Below is a small trained network, with its code and all its weights. Each question gives an input and a class and asks what happens when units are switched off, that is, made to give their printed mean instead of their output.

import numpy as np


def w(rows, s, z=0):
    codes = np.array(rows[::2]) - 128.0
    scale = np.full(codes.shape[1], s)
    scale[-1] = z or s
    return codes * scale


def f(y):
    return y / 2 * (1 + np.tanh(0.7978845608 * (y + 0.044715 * y**3)))


def log_softmax(a):
    a = a - a.max(-1, keepdims=True)
    return a - np.log(np.exp(a).sum(-1, keepdims=True))


def net(x, mask):
    res = np.array(x, float).reshape(1, 7) / 4 @ E
    y = f(res @ A[0][:, :-1].T + A[0][:, -1])
    res = res + np.where(mask, y, B[0][:, -1]) @ B[0][:, :-1]
    return log_softmax(res[-1] @ U[:, :-1].T + U[:, -1])


A, B = {}, {}
E = w([
[130,51,46],'x0',
[140,254,24],'x1',
[202,191,199],'x2',
[153,123,121],'x3',
[123,129,128],'x4',
[138,128,128],'x5',
[115,129,129],'x6',
],0.0065)
A[0] = w([
[177,7,112,134],'n0',
[114,128,134,113],'n1',
[124,54,158,169],'n2',
[154,121,178,178],'n3',
[150,132,25,84],'n4',
[119,247,44,217],'n5',
[66,150,177,172],'n6',
[75,17,150,191],'n7',
[150,88,193,164],'n8',
[133,125,213,114],'n9',
[127,2,213,255],'n10',
[87,151,33,148],'n11',
[111,206,31,207],'n12',
[138,161,137,119],'n13',
[102,15,140,156],'n14',
[140,146,158,166],'n15',
[128,168,128,150],'n16',
[153,121,126,108],'n17',
[59,84,135,131],'n18',
[96,147,32,133],'n19',
[103,141,103,118],'n20',
[168,233,129,101],'n21',
[174,218,112,103],'n22',
[117,254,146,186],'n23',
[115,74,129,117],'n24',
[104,135,219,197],'n25',
[111,83,132,139],'n26',
[216,109,191,163],'n27',
[128,83,211,198],'n28',
],0.0094,0.0059)
B[0] = w([
[137,161,40,179],'n0',
[121,127,132,124],'n1',
[94,145,112,175],'n2',
[117,174,169,162],'n3',
[96,7,158,154],'n4',
[239,92,75,232],'n5',
[139,174,164,157],'n6',
[84,207,66,209],'n7',
[95,158,162,170],'n8',
[123,157,191,154],'n9',
[3,177,137,255],'n10',
[157,26,183,179],'n11',
[212,78,120,217],'n12',
[122,149,113,131],'n13',
[79,150,36,192],'n14',
[122,172,139,149],'n15',
[141,143,108,144],'n16',
[125,123,133,122],'n17',
[143,168,104,151],'n18',
[145,11,181,173],'n19',
[130,105,136,131],'n20',
[106,201,39,163],'n21',
[115,153,51,158],'n22',
[202,201,35,199],'n23',
[110,128,93,142],'n24',
[87,177,190,186],'n25',
[123,149,103,146],'n26',
[111,193,195,170],'n27',
[73,159,178,194],'n28',
],0.02,0.0087)
U = w([
[84,145,173,255],'0',
[131,153,60,86],'1',
[224,108,165,202],'2',
[152,33,176,43],'3',
[128,162,255,18],'4',
],0.0058,0.0044)

Each question gives the input, the list of numbers given to net, and the class t.
The units are the neurons (one row each of A and B). Each row of codes is followed by its name. A weight is (code - 128) times the scale printed after its matrix; where a second scale follows, it is the last column's (A, B and U).
mask holds one flag per neuron, in row order. A switched-off neuron (its flag False) gives its mean, the last column of its row in B, instead of its output. The means were averaged over made-up inputs and are rounded, as every weight is.
A unit's drop is (log p(t) with every unit on - log p(t) with that unit switched off) / (log p(t) with every unit on - log p(t) with every unit switched off).
The circuit of an input: a set's keep is (log p(t) with only the set's units on - log p(t) with every unit switched off) / (log p(t) with every unit on - log p(t) with every unit switched off). Starting from the 12 units with the biggest drops (on a tie, the unit counted first), units are removed one at a time, each time the one whose removal leaves the highest keep (on an exact tie, the one counted first), for as long as the keep stays at least 0.8.
circuit, biggest first: the units of the circuit, biggest drop first
k most important neurons: the k neurons with the biggest drops, biggest first
drop of u: that unit's drop, to one decimal
input [5,2,8,-3,4,-4,4], class 2: circuit, biggest first	[n10, n7]
input [7,-4,5,-2,-6,-1,-7], class 0: circuit, biggest first	[n5, n10]
input [1,8,7,2,6,5,-3], class 2: circuit, biggest first	[n5]
input [-8,5,-1,1,7,-5,8], class 2: circuit, biggest first	[n10, n5]
input [-3,-6,1,-6,6,-2,1], class 4: circuit, biggest first	[n25, n9]
input [-2,-1,1,-7,2,-8,-3], class 4: 2 most important neurons	[n14, n0]
input [-8,4,-1,-6,-1,2,3], class 2: 4 most important neurons	[n10, n7, n14, n5]
input [4,6,0,2,-1,-8,-5], class 3: 3 most important neurons	[n4, n19, n11]
input [4,8,-1,7,3,-7,5], class 3: drop of n19	0.2
input [-3,-1,1,-4,-5,5,5], class 4: drop of n14	0.2
input [5,6,-1,-8,-7,-7,8], class 3: drop of n19	0.1
